Each row has a class, written after it.
[-24 -37   8  15   1 -20  29  -2  44 -28   4   9  14   1  18  -9 -11  58
 -13  27  25 -56 -42  -5  38 -11  16  22 -55  47 -31 -41 -28 -39] | Ledal
[-51  -7 -18   3  35  -3  47 -64  48  14 -61  54  39  -5   0  -3 -12  14
  19  14  21 -21 -22  39  24 -12  55  27 -40  44   3 -10  15   4] | gez
[ 24  92  -2  37  14   3   7  -4  19  -9  35 -45 -16  15  34 -21 -16  47
  -1  26 -19 -20   4  18 -18 -17  35  27 -15   2  37   0 -50  12] | vomi
[ 43  35  27  31  55  24 -22   4   2  -7   0 -10 -49 -28 -15   0 -23  14
  15  35  12 -12   2  18  -1  15  29  42 -18   4  35  24 -54 -40] | bomag
[-12 -14  21 -33 -16  17  34  15  10   6  23 -28   6  -1  42  -7  15 -16
   5 -28  -3  18 -16  38  15 -24   2 -14  17  22 -50  13  -3   6] | bomag
[-26  -7  -2  17   8 -16  14 -48  22  30 -14  32  35  22 -30 -41 -13  -1
 -15  21   0 -37 -37  29  26  15 -39  13 -34  33  22  30  -2 -26] | dis
[ 17 -52 -33   3 -42 -32  -9 -27  -5 -10  -2 -15 -33 -13  16 -42   0 -20
   3 -25 -18  14  -6  51   0   6  -5 -20  37  -2  27  83 -10   6] | vuv
[-25 -30   5 -52 -52 -20   7  52 -38  42 -13 -42  11  -1   8  27   3 -53
 -14 -58 -16  20  62 -21  20  25  -8 -19 -28  24 -46  -2  65  -8] | dis
[-42 -21  -8  21  27   2 -26 -16   3 -31 -11  26   5   9  31  11  13  24
 -11  22  58 -37  12  -8  22   6  37  16 -61  42 -28 -17  37 -22] | gez
[-15   9  38  13  -4  44 -19 -14  31  -7 -18  63 -43   5  -1 -33 -15  12
 -14  29  -7 -13  45  25  16  -9   8  10 -22  38   3  33  31 -13] | gez
[ 30 -47  42 -27   3 -22   9 -21 -14 -26  28  22   9 -28  27  -9 -20  25
 -25  44 -11 -26   7 -23   7 -13  16  35  14 -17  43  11 -37   8] | Kabi
[ 14 -94  -2   4   5 -17  18   8   9 -39  13  -3   8 -33  22   3  18  70
  -4   9  23 -44 -49 -35  -1  20  14   5  13 -10 -11  -3 -61 -32] | Ledal
[  2  22   3   5  23  30  -8 -38  10 -10  -5  22 -42 -24 -31  30  -9   6
   8  -2 -36  30  -4  42   0 -28  26  22  54 -33  47  26 -41  15] | Sado
[-49   3  15 -39 -30   5  10  -8  42  25 -58  20  52   1  58  32  11 -16
  -3 -57  24 -18  44   3  46  -2 -12 -20 -35  32 -11 -50  35  25] | vuv
[  4  44  17 -18 -33 -26  13   5 -13  43   7 -28  17  14  16  10  12 -37
  -9 -26 -51  39  16   8 -26 -16 -24  16   9 -21  12 -15 -25  22] | dis
[ 40  32   1  21  55  32 -45  18  12 -10  -5  35 -72   8 -25 -25 -25  21
   2  55 -14  -5  -2  -1  -7   3 -35  11  35 -10  26  19 -11 -12] | vomi
[  2  24  16 -16   2  16  11 -10 -13  23 -12 -20  11 -18   4  19 -14 -24
  25 -36 -40  31  24  25  -5 -21  18  18 -17 -35  56   3 -22  34] | Vodo
[ 14 -35 -10 -11  28 -33 -44 -20 -31 -11   4 -24  10  25  -2 -26   4 -19
  23   1 -17 -27  17  -4 -31   1   6  15 -19 -19  49  32 -18   8] | Vodo
[  2  42 -54  20 -13  -4  27 -32  38  14   7 -40 -29  41 -26 -21 -19  37
  13  14   2  -2   7  50 -70 -27  11   7  -3   0  62  55 -17  23] | kip
[  6   7  22 -47  21   8 -18  48 -14  19  -1  21 -26  -3   2   6  17 -10
  18 -15  -5  28  15  32 -64  -9 -36   2  35 -49  -3 -17 -47  52] | Fada
[-56  14  32 -15 -26  -1 -33 -13  16  71  -7  -1  60  25  28  -8  27  14
  26 -57  14   6 -29  14 -18  34 -18   0  13   9   9 -30 -31  25] | Gen
[-50  46 -11 -29 -40  -7 -12   9  18   9 -30  -3   4  19  27  41  -2 -29
  29 -76 -19  10  27   5  36   3   9 -24  10  15  24 -38  51  27] | vomi
[-34  13 -12  30  30  -4  22 -26 -14 -53  -2  26 -14   9  32  11  -4  10
  23   5 -12   1 -56  27  21  -6 -38  10  10  22 -38 -60 -13 -19] | vomi
[-23  26  44   2 -14 -10 -64 -33  12  18 -20 -14  10 -26  25  42 -38   8
   2 -27   7 -15  28  19  58  35  67  44 -43  18  66 -21 -20 -11] | Gen
[-39  57  -3  16 -31   8  15  -2  17  34 -19  -1   8 -10  11   6  30   7
  17 -14   4  19 -15   7  -8 -13 -31  10  -8 -13   9 -33  -8   6] | dis
[ 40  36   8 -25   6  -1 -19  39 -30 -28  21 -13 -35   0  22 -10  45   3
 -16 -19 -17   1  63 -16 -48 -16  54   6  17 -43  -5  13 -18  14] | bomag
[-24 -66 -66  15  34 -21  17 -37   2  -8 -26 -23  12 -38 -23  -7  -6   8
  58  19  21  -9 -49  -5   3  12  11   2   2  27  10  17  17 -10] | Sado
[-25  15 -16  31 -40   8  22   1  20  16  27 -63 -15  -1  60 -10  -7  42
  14  -3  -4  28 -52  27  32 -27 -40 -20  34  -2 -19 -25 -23   6] | vomi
[ 13 -32  -4   8  64 -30 -18 -60 -11 -15  -9   3  27  15  -8   8 -11  -5
 -14   6  -6 -47   7   7  19  30  95  36 -24   9  29  48 -25 -24] | gez
[ 21 -64 -24  -4  -5   3   6 -38 -36 -64   5 -17 -30 -13  41   0  11  -4
  -2 -17 -18  38  18  50  -1 -26   6  -8  37 -29 -20  32   0  25] | bomag
[-11 -57 -10 -14   0  -7  52   7  -1  -6  -3  24  50  -9  34 -17  19  14
   0  -9   7  -3 -38 -20  11 -24 -56 -30   1 -28 -23 -33  -3  19] | Vodo
[  5 -21   4  32  17 -21 -38 -39   8 -34  10 -20  -3   8  53   3  -6   1
 -33  35   4 -24   5   5  73 -22  23  12 -28   3  -5   8   5 -14] | gez
[  0 -31  15  -5   4  19 -40  28  -1   2 -12   7 -44  -5  36  21 -14  19
   5  -5   9  38  45  34 -10 -26 -23  -8  -1 -41  22  13 -14  51] | gez
[ -4 -47  27 -22  43  76  13  77   3  10   8  54 -43  -7 -27 -42 -17   4
  -7  35   3   6  11  18   6 -14 -55 -29 -18  13 -48  62  45  12] | gez
[-21   3 -35  -6  26  -2  14 -23   7   6  -1  28   5  54 -38 -12 -18  -2
   5 -13 -17 -16 -39  27 -16   4 -34 -10  27   7  35  33  10  16] | vomi
[-14 -17 -14  12  10   2 -17  22  11 -28 -17  16 -44  20  18   9 -38   4
  10  17  23  15  44  33  14 -21   4  -3 -57  27  -8  -3  40  19] | gez
[  2 -39  44 -25  27  26 -25   0  -8 -10 -42 114 -41 -59   3 -15   2  45
  29  45  10  31  11 -11  12  -4   4  29  47 -36   0 -58 -26   6] | Kabi
[ 56 -29   2  20 -18  -7 -49  -4 -11  -3  17 -43 -66  -6   1 -21 -24   2
 -10  15  -7  18  23  24 -17  -7 -39  -2  27 -40  69  78 -29   5] | bomag
[ 37 -15  13  14  33   8  12 -23  16  -1  12   9  -4 -10 -19 -55 -13  29
  -4  70  12 -42 -30 -17  15  18  21  22   9  18  11  49 -20 -32] | Kabi
[-10  56  15  54 -20  -1 -38 -48  -7  19  31   0   6  14  14 -23  -6  27
 -17   2 -25   1 -22  -9  37  18 -17  15  16  -2  49 -16 -24 -29] | vomi
[ -1   0  23 -13  26  47 -24 -10  -1  -3  -6  35 -20  -8  10   3  -2 -21
  18  -8  17  44  12  54  -3   5  14  17   6  30 -13  14  15   6] | bomag
[ 36   2  47  17  18  30 -43   8   7 -35  12  24 -54   6  24 -15 -25  42
 -23  28  17  -7  31  35  47   1   1   1   1 -22   1  22 -41   8] | Kabi
[-16  41 -14  11  12 -11 -31 -18  30  32 -52   9 -23 -11   8   2 -26  25
   7  -1  24   8  53  49  31  -3  32  16 -53  10  28 -22   6   7] | kip
[-30  -5   7 -19  37  65  20 -26   4  34   3  23  14 -42  -8   6  16  -1
  31  -8   1  38 -44  44   3   8   4  13  36   9 -12  26   0  -1] | kip
[-17  71  10   8   8  10 -33   1  10  57 -41 -57  10  14  16   0  46 -39
  15 -87   7 -25  18  41  16  58  40 -12 -13  19 -21  43 -29 -16] | vuv
[ 32   5 -12 -43  34  11  23  44 -16 -19   6   3 -44 -25  16  28  10  17
 -11 -11  -8  32  45  26 -48 -24  47   5  27 -40 -23  10 -22  32] | kip
[ -9 -27  12  -2   1  48   0  -2   5 -17  -5  14 -14 -19  16  -1   4  39
  24 -15  39   5   1  28  23  27  26 -14  20  -5  -6  32  -8  16] | Kabi
[-23   6 -44   6 -47  -6  17   8  -1 -18   0 -56 -28  47   5 -13  19   0
   6 -31  20 -16  25  25 -50   1 -35 -37  -4   6 -34  17  23  18] | Fada
[ -9   3  -9  -3  55  59  24  25  15   0  -5  30 -38   0 -46  -6 -26  15
  -3   8  -1 -23 -37  26  50  20   2 -15  18  26 -31  43  24 -31] | vomi
[  6  60   5 -22 -28 -24  -3  29   4  37  12  -5  -3  29 -29 -37  -8 -31
  -6 -22 -20  -7  44  12 -28  12  14  -5 -24  11  18  10   9  15] | Fada
[-19  62   9 -18 -10 -56 -11  15  23  43  -6   4  40  53   6 -10  55 -27
 -28 -37   4 -53 -37 -41 -35  28   4   5  16  19 -23 -18  -8 -19] | Gen
[ 57 -26  10   3  23 -42 -38 -16 -26 -14  -4  -8 -40  -5   1  17 -34  -1
 -54  23 -38 -21  66  -3 -10 -17  21  28 -10 -64  90  65 -36  19] | gez
[ -3 -22  -3  51   5  19  14 -34 -15  -3  13  -8 -40   3 -11 -21  -9  15
   1  41 -18  18 -33  15 -14 -11 -31  17  15  -2  -7  34 -19 -30] | gez
[ 22   4   2  -3  21 -45   8  -8 -12  -5  12  60  24  19  21 -36 -21  19
 -45  41 -36 -11   6 -42  12 -20 -39  12   0  -9   9 -62   1   4] | vomi
[-25 -38 -50 -26  37  14  52  -2  11 -53  15  -6  -4 -21   0  35   1  39
   0  42  59 -36 -30  17 -15 -33  53  20 -12   4 -29 -10   7   9] | Fada
[-26   1 -43 -12   8  21  -1  15 -17 -23   4  -2 -54 -20   5   8  30  38
  -1  -5  25  15  23  36 -37 -26  38   2   8 -24 -19  23  15  14] | kip
[ 24   5  -6  46  18 -37 -27 -39 -43 -78  43 -66 -42 -29  28  20 -10   3
 -19  21 -23 -30  15  14   2  -9  40  40 -23  -5  39  42 -43 -21] | Sado
[-48  20  39  -6 -17  33  -5   2  20  -8 -28  55 -15  32 -10   1 -40 -12
   4 -22  -8  -6  25  40  16   8 -53   1 -47  53  -4 -22  45   8] | Gen
[-17  44  -1 -13  53  -1 -48  28 -14  -5   2  -9  10  30   5 -12 -12  16
   2  -7  13 -68  59  -7  -5  28  37  16 -76  32  34  10  26  11] | vomi
[-54 -23  26 -23 -26   0   8 -17 -33 -11   8  -6  -1 -23  35  19  20 -29
  12 -36 -40  29 -19  60  20 -25 -37  14  13 -17 -11   1 -20  15] | dis
[ -6  38  23   2 -29 -15 -22  19  -3 -20  16  62   5   9  50   5  21  -3
 -20 -17  -6  48  41 -24   6 -18 -24 -13   1  13 -39 -88  19  20] | Sado
[ 15 -26 -12 -36  23   7  13  23  13   1 -32  -5 -16 -10  -9  19 -16  19
   5   5  20 -20  40   7 -25   0   1  -6   3 -27   2  -8 -14  29] | Fada
[ 12 -45  30 -10  -3  24 -22 -31 -16   7  -7 -33  22 -10  21   9   3   5
  -3 -26  -6 -26  41 -14  -3  30  16   4  -1  -9  28  35 -21 -13] | Vodo
[  2 -70  -4   0 -32 -21   2 -45 -21 -39   9 -25  18 -46  74   5  15  26
 -25 -22   4 -20  13   5  29   5  20  -2  11 -18  14  20 -32  -1] | vuv
[ -6   2 -47  40 -13 -40 -39 -54  21  41 -34 -23  20 -10  -8 -42  19  17
   7   6  33 -37   8 -22 -42  34  -9   4 -11  18  72  55  11   3] | Sado
[-27   5  21  16  14  48  -7   0  -6 -23 -41  21 -37 -58  28  51  -7  11
   3 -41  30   1  24  49  61  27  22   6 -30   8 -14  -8 -17 -23] | vuv
[  2 -17  -5  -2  -6 -41 -22 -46 -19   3  18 -56   9  -4  31  15   3 -10
 -41 -28 -10 -27  16  27  28  17  32  10  -4  -4  22  55 -16 -19] | kip
[-31  49  54 -17   0  37   7  52 -22  21  -2 -13  -3  -3  44  47  10 -10
  13 -44   9  45  39   5  13  -9  -7  10 -35  13 -66 -93  -8  -7] | bomag
[-23  56  14  43 -50  12 -27 -21  -2  61  -4 -99  -8   3  51 -12  24 -16
  22 -50 -12  18  -2  53 -25   5 -67   1  -3  -9  32  40 -55  16] | vuv
[-43  -8 -23 -39 -28   8  14 -28  36  14 -10  18  -1  16 -30  -5  -4 -20
  24 -31  17   1  -8  59   7  14  64  -9  19  47 -13  23  31   1] | Fada
[-14  46   9 -22 -16  54  43  35  34  45 -12  -8   5 -18   2 -20   1 -20
  44 -20   1  37   1  39 -20   0 -32 -22   0  20 -30  -6  20  40] | Fada
[ 41 -59  18 -23  25  13 -16  -4 -33 -63 -22  83 -34 -37   0  27 -19  -8
 -50  41 -26  -7  68 -64  41 -13 -17  14   8 -27   2 -37  35 -27] | vuv
[-19  -1  33  23  -3  28  28  -3   1  -3  -2 -49 -68 -27 -21  12 -57  30
   2  23   0 -34 -18  54  49 -12 -14  23 -26  -4  33  58 -44 -26] | Kabi
[ 19 -72 -42 -16  33 -14  34 -13 -40 -32  19   5  -7 -26 -28 -16  13  16
  12  20  -1  -9 -37 -14 -52 -11  12  14  34 -34  29  47 -17  -2] | bomag
[-17 -52  18 -39   8  27   9 -19 -23 -27   5  53  -7 -57  53  18  24  14
 -14  13  -7  44  13  14   5 -28  -2  16  40 -11 -46 -36  13   7] | kip
